Here is a tiny trained network, its code and every weight. The questions are about switching its units off for an input and a target symbol, where a switched-off unit gives its printed mean instead of its output.

import numpy as np


def w(rows, s, z=0):
    codes = np.array(rows[::2]) - 128.0
    scale = np.full(codes.shape[1], s)
    scale[-1] = z or s
    return codes * scale


def f(y):
    return np.maximum(y, 0)


def softmax(a):
    e = np.exp(a - a.max(-1, keepdims=True))
    return e / e.sum(-1, keepdims=True)


def log_softmax(a):
    a = a - a.max(-1, keepdims=True)
    return a - np.log(np.exp(a).sum(-1, keepdims=True))


def net(x, mask):
    ids = ['ΞΦΨαβγδεζηλμπστω'.index(c) for c in x.split()]
    T = len(ids)
    res = E[ids] + P[:T]
    u = 0
    for l in range(2):
        r = res
        for j in range(2):
            rows = slice(3 * j, 3 * j + 3)
            q, k, v = (r @ M[l][rows].T for M in (Q, K, V))
            z = softmax(np.where(np.tri(T) > 0, q @ k.T / 3**0.5, -1e9)) @ v
            o = O[l][rows]
            res = res + np.where(mask[u + j], z, o[:, -1]) @ o[:, :-1]
        u += 2
        y = f(res @ A[l][:, :-1].T + A[l][:, -1])
        res = res + np.where(mask[u : u + 12], y, B[l][:, -1]) @ B[l][:, :-1]
        u += 12
    return log_softmax(res[-1] @ U[:, :-1].T + U[:, -1])


Q, K, V, O, A, B = {}, {}, {}, {}, {}, {}
E = w([
[164,112,134,79],'Ξ',
[62,47,111,109],'Φ',
[157,235,81,55],'Ψ',
[70,117,49,104],'α',
[117,175,89,112],'β',
[194,84,118,120],'γ',
[171,74,101,151],'δ',
[164,191,123,145],'ε',
[110,114,146,193],'ζ',
[177,160,148,105],'η',
[127,99,129,130],'λ',
[179,126,127,144],'μ',
[167,128,137,174],'π',
[20,216,214,95],'σ',
[114,8,104,139],'τ',
[157,56,102,178],'ω',
],0.011)
P = w([
[124,156,187,133],'0',
[121,106,27,50],'1',
[130,99,26,43],'2',
[137,104,23,30],'3',
[154,113,18,52],'4',
[145,99,29,46],'5',
[156,101,18,35],'6',
[149,101,5,46],'7',
[151,102,17,43],'8',
[134,104,3,14],'9',
[130,98,15,32],'10',
[164,99,15,67],'11',
[160,100,2,56],'12',
[165,120,22,15],'13',
],0.0059)
Q[0] = w([
[101,136,95,120],'0.h0',
[220,100,166,132],'0.h0',
[58,103,222,67],'0.h0',
[33,93,159,4],'0.h1',
[98,109,146,95],'0.h1',
[114,104,159,121],'0.h1',
],0.032)
K[0] = w([
[87,117,115,123],'0.h0',
[234,163,84,177],'0.h0',
[102,134,169,34],'0.h0',
[253,162,164,196],'0.h1',
[177,126,155,157],'0.h1',
[162,91,186,137],'0.h1',
],0.031)
V[0] = w([
[130,124,137,123],'0.h0',
[207,136,168,2],'0.h0',
[65,122,99,225],'0.h0',
[109,122,112,105],'0.h1',
[114,122,117,113],'0.h1',
[177,140,142,157],'0.h1',
],0.0084)
O[0] = w([
[125,131,132,124,111],'0.h0',
[41,104,71,255,228],'0.h0',
[184,146,170,42,40],'0.h0',
[118,119,118,93,254],'0.h1',
[123,122,125,111,214],'0.h1',
[128,130,136,187,16],'0.h1',
],0.0074,0.00092)
A[0] = w([
[147,139,204,63,144],'0.n0',
[99,53,33,90,12],'0.n1',
[234,149,250,166,70],'0.n2',
[200,58,248,121,63],'0.n3',
[170,136,115,84,160],'0.n4',
[233,228,239,233,3],'0.n5',
[121,141,105,21,111],'0.n6',
[216,79,94,143,85],'0.n7',
[104,240,40,166,63],'0.n8',
[241,111,146,218,78],'0.n9',
[240,15,235,190,98],'0.n10',
[141,201,1,185,69],'0.n11',
],0.0068,0.0046)
B[0] = w([
[86,91,99,110,141],'0.n0',
[196,187,181,126,254],'0.n1',
[178,170,169,59,131],'0.n2',
[119,171,120,44,131],'0.n3',
[102,90,93,154,220],'0.n4',
[171,135,245,157,131],'0.n5',
[114,105,111,211,227],'0.n6',
[37,144,154,118,184],'0.n7',
[178,85,205,123,158],'0.n8',
[91,185,71,125,132],'0.n9',
[76,236,54,82,142],'0.n10',
[97,46,198,102,185],'0.n11',
],0.013,0.0036)
Q[1] = w([
[235,253,206,153],'1.h0',
[63,92,71,107],'1.h0',
[148,170,129,107],'1.h0',
[174,133,128,144],'1.h1',
[172,83,111,124],'1.h1',
[140,115,178,76],'1.h1',
],0.056)
K[1] = w([
[255,67,92,120],'1.h0',
[73,140,150,125],'1.h0',
[149,104,123,104],'1.h0',
[178,146,144,138],'1.h1',
[173,95,113,112],'1.h1',
[126,108,178,95],'1.h1',
],0.053)
V[1] = w([
[151,241,80,112],'1.h0',
[144,184,172,254],'1.h0',
[148,135,238,40],'1.h0',
[100,180,89,147],'1.h1',
[114,167,154,76],'1.h1',
[112,113,93,65],'1.h1',
],0.016)
O[1] = w([
[134,2,42,108,241],'1.h0',
[225,56,209,211,60],'1.h0',
[113,178,39,246,170],'1.h0',
[153,75,171,112,96],'1.h1',
[152,78,63,166,29],'1.h1',
[131,154,191,186,253],'1.h1',
],0.0096,0.0045)
A[1] = w([
[90,132,52,183,86],'1.n0',
[155,113,177,69,27],'1.n1',
[108,86,155,115,2],'1.n2',
[186,94,214,108,101],'1.n3',
[78,176,115,92,19],'1.n4',
[123,140,35,80,33],'1.n5',
[160,20,86,58,96],'1.n6',
[138,91,207,3,107],'1.n7',
[191,38,194,52,133],'1.n8',
[194,194,169,225,96],'1.n9',
[196,137,198,135,5],'1.n10',
[76,119,223,104,165],'1.n11',
],0.0071,0.0077)
B[1] = w([
[208,102,204,65,215],'1.n0',
[167,77,94,175,148],'1.n1',
[172,153,145,130,133],'1.n2',
[181,110,213,154,198],'1.n3',
[172,183,193,168,188],'1.n4',
[103,44,225,117,207],'1.n5',
[99,190,36,166,237],'1.n6',
[226,104,35,48,206],'1.n7',
[58,228,186,203,255],'1.n8',
[5,78,109,111,185],'1.n9',
[166,133,172,68,149],'1.n10',
[198,143,107,111,195],'1.n11',
],0.014,0.0085)
U = w([
[72,93,127,160,107],'Ξ',
[147,115,82,151,166],'Φ',
[12,177,127,126,73],'Ψ',
[74,107,75,78,128],'α',
[142,92,138,104,85],'β',
[101,152,186,153,83],'γ',
[151,187,95,145,127],'δ',
[79,253,146,106,117],'ε',
[45,142,173,32,139],'ζ',
[101,152,119,120,125],'η',
[142,170,82,35,121],'λ',
[100,179,122,202,116],'μ',
[170,164,160,123,109],'π',
[108,147,114,129,253],'σ',
[104,152,116,120,252],'τ',
[62,184,44,120,100],'ω',
],0.0056,0.0046)

Each question gives the input, a string of symbols that net reads in full, and the target symbol t.
The units are the heads (3 rows each of Q, K, V and O) and the neurons (one row each of A and B). Each row of codes is followed by its name. A weight is (code - 128) times the scale printed after its matrix; where a second scale follows, it is the last column's (O, A, B and U).
mask holds one flag per unit, layer by layer, with each layer's heads first. A switched-off unit (its flag False) gives its mean, the last column of its rows in O or B, instead of its output. The means were averaged over made-up inputs and are rounded, as every weight is.
A unit's drop is (log p(t) with every unit on - log p(t) with that unit switched off) / (log p(t) with every unit on - log p(t) with every unit switched off).
The circuit of an input: a set's keep is (log p(t) with only the set's units on - log p(t) with every unit switched off) / (log p(t) with every unit on - log p(t) with every unit switched off). Starting from the 12 units with the biggest drops (on a tie, the unit counted first), units are removed one at a time, each time the one whose removal leaves the highest keep (on an exact tie, the one counted first), for as long as the keep stays at least 0.8.
circuit, biggest first: the units of the circuit, biggest drop first
unit that matters most: the unit with the biggest drop
k most important neurons: the k neurons with the biggest drops, biggest first
k most important neurons of layer l: the k neurons of layer l with the biggest drops, biggest first
input τ τ τ α, target ζ: 3 most important neurons : [0.n10 1.n5 0.n3]
input η τ ω Φ, target γ: circuit, biggest first : [1.h0 0.h0 1.n8]
input Φ δ λ ω δ τ Φ δ γ τ τ, target ε: circuit, biggest first : [1.h0 0.n1]
input Ξ γ Φ λ λ Φ, target π: 3 most important neurons : [0.n1 1.n3 1.n7]
input ε β ε δ τ μ τ Φ τ δ τ, target Ξ: 3 most important neurons : [1.n9 0.n5 0.n8]
input Ξ α τ τ ω ζ τ Φ μ, target π: circuit, biggest first : [1.h0 0.h0 0.n1 1.n3]
input Ξ τ Φ λ δ Φ ε, target π: circuit, biggest first : [1.h0 0.h0 1.n3 0.n11]
input ε Φ Φ Φ ζ, target Ξ: circuit, biggest first : [1.h0 1.n9 0.n5]
input Φ Ξ Φ γ τ Φ τ ε α, target ε: 2 most important neurons of layer 0 : [0.n1 0.n0]
input α β η λ ζ β π Φ, target λ: 3 most important neurons : [1.n7 0.n1 0.n6]
input Ξ Ξ τ μ δ τ Φ ω Ξ ω ε μ Ξ, target π: circuit, biggest first : [1.h0 0.h0 1.n3]
input ζ Ξ ζ ζ τ η, target β: 4 most important neurons : [1.n0 0.n10 1.n5 0.n2]
input ω μ τ τ η δ ζ Φ α, target α: unit that matters most : 0.h0
input ω α γ ζ δ Ψ ε, target α: 2 most important neurons of layer 1 : [1.n6 1.n5]
input π α Ξ γ ζ, target Φ: 3 most important neurons : [0.n2 0.n10 0.n5]
input α α μ, target λ: 2 most important neurons : [0.n6 1.n7]
input μ β η τ τ Φ, target μ: most important neuron : [1.n8]
input α Ψ η ε Ψ τ η τ Ξ τ, target λ: 3 most important neurons : [0.n6 1.n7 0.n1]
input δ Φ μ, target ω: 3 most important neurons : [0.n10 1.n6 0.n9]
input δ Ξ δ Ψ λ τ, target ω: 3 most important neurons : [0.n10 1.n6 0.n9]
input Φ η τ δ ω Φ η, target ε: most important neuron : [0.n1]
input ζ ε Ξ μ α ω ε Ξ Ψ, target β: 2 most important neurons of layer 0 : [0.n10 0.n2]
input Ψ Ξ Φ μ Ξ, target Ψ: 2 most important neurons of layer 0 : [0.n8 0.n11]
input π τ Φ α Ξ, target Φ: 4 most important neurons of layer 0 : [0.n2 0.n10 0.n5 0.n9]
